Below are the code and all the weights of a small trained network. Each question names an input and a class and asks about switching units off, where a switched-off unit gives its printed mean instead of its output.

import numpy as np


def w(rows, s, z=0):
    codes = np.array(rows[::2]) - 128.0
    scale = np.full(codes.shape[1], s)
    scale[-1] = z or s
    return codes * scale


def f(y):
    return np.maximum(y, 0)


def log_softmax(a):
    a = a - a.max(-1, keepdims=True)
    return a - np.log(np.exp(a).sum(-1, keepdims=True))


def net(x, mask):
    res = np.array(x, float).reshape(1, 7) / 4 @ E
    y = f(res @ A[0][:, :-1].T + A[0][:, -1])
    res = res + np.where(mask, y, B[0][:, -1]) @ B[0][:, :-1]
    return log_softmax(res[-1] @ U[:, :-1].T + U[:, -1])


A, B = {}, {}
E = w([
[150,94,247],'x0',
[254,90,102],'x1',
[211,76,134],'x2',
[136,208,149],'x3',
[66,190,140],'x4',
[25,77,86],'x5',
[154,174,179],'x6',
],0.0061)
A[0] = w([
[118,121,142,254],'N1',
[146,75,92,124],'N2',
[96,87,171,164],'N3',
[117,126,146,170],'N4',
[97,137,210,178],'N5',
[139,174,103,90],'N6',
[101,103,151,92],'N7',
[148,171,132,182],'N8',
[129,140,93,115],'N9',
[24,88,83,172],'N10',
[139,79,140,101],'N11',
[38,73,116,113],'N12',
[126,149,140,222],'N13',
[138,113,122,88],'N14',
[111,139,124,84],'N15',
[138,80,110,127],'N16',
[102,156,177,35],'N17',
[145,194,93,87],'N18',
[158,59,93,59],'N19',
[136,124,110,101],'N20',
[11,60,119,173],'N21',
[117,111,136,94],'N22',
[103,158,74,102],'N23',
[134,153,144,118],'N24',
[118,148,147,82],'N25',
[85,53,177,140],'N26',
],0.013,0.0061)
B[0] = w([
[158,196,80,215],'N1',
[249,106,90,175],'N2',
[159,97,47,180],'N3',
[141,161,121,161],'N4',
[159,230,92,205],'N5',
[93,83,98,143],'N6',
[112,139,76,143],'N7',
[88,137,90,177],'N8',
[178,109,96,147],'N9',
[100,69,70,247],'N10',
[142,56,101,152],'N11',
[87,61,41,209],'N12',
[125,173,95,192],'N13',
[135,122,137,133],'N14',
[128,128,125,134],'N15',
[201,95,103,163],'N16',
[173,195,117,147],'N17',
[32,61,90,153],'N18',
[209,89,124,168],'N19',
[172,144,112,135],'N20',
[103,43,41,254],'N21',
[125,121,110,132],'N22',
[137,101,87,165],'N23',
[77,114,130,144],'N24',
[123,146,138,136],'N25',
[47,36,114,186],'N26',
],0.021,0.0089)
U = w([
[157,143,199,4],'0',
[135,56,224,15],'1',
[254,93,157,85],'2',
[172,131,45,197],'3',
[182,173,125,167],'4',
[189,179,59,153],'5',
],0.0095,0.004)

Each question gives the input, the list of numbers given to net, and the class t.
The units are the neurons (one row each of A and B). Each row of codes is followed by its name. A weight is (code - 128) times the scale printed after its matrix; where a second scale follows, it is the last column's (A, B and U).
mask holds one flag per neuron, in row order. A switched-off neuron (its flag False) gives its mean, the last column of its row in B, instead of its output. The means were averaged over made-up inputs and are rounded, as every weight is.
A unit's drop is (log p(t) with every unit on - log p(t) with that unit switched off) / (log p(t) with every unit on - log p(t) with every unit switched off).
The circuit of an input: a set's keep is (log p(t) with only the set's units on - log p(t) with every unit switched off) / (log p(t) with every unit on - log p(t) with every unit switched off). Starting from the 12 units with the biggest drops (on a tie, the unit counted first), units are removed one at a time, each time the one whose removal leaves the highest keep (on an exact tie, the one counted first), for as long as the keep stays at least 0.8.
circuit, biggest first: the units of the circuit, biggest drop first
top k neurons: the k neurons with the biggest drops, biggest first
drop when u is switched off: that unit's drop, to one decimal
input [-3,6,-6,7,0,4,6], class 5: top 4 neurons	[N21; N10; N12; N26]
input [-1,1,5,-4,6,-7,-5], class 5: circuit, biggest first	[N21; N10]
input [8,0,-1,-6,5,-7,-3], class 5: circuit, biggest first	[N21; N5; N10]
input [8,8,0,-8,-1,5,0], class 2: top neuron	[N19]
input [0,8,-2,7,2,0,-4], class 5: circuit, biggest first	[N21; N10]
input [3,6,3,1,-2,-5,6], class 2: top 2 neurons	[N21; N12]
input [7,7,-8,-3,0,-6,-3], class 4: drop when N21 is switched off	0.3
input [1,-4,-5,7,8,-4,-5], class 5: drop when N17 is switched off	0.2
input [8,0,3,-2,4,-6,2], class 5: drop when N5 is switched off	0.1
input [7,-1,2,-6,-2,-8,6], class 5: drop when N21 is switched off	0.2
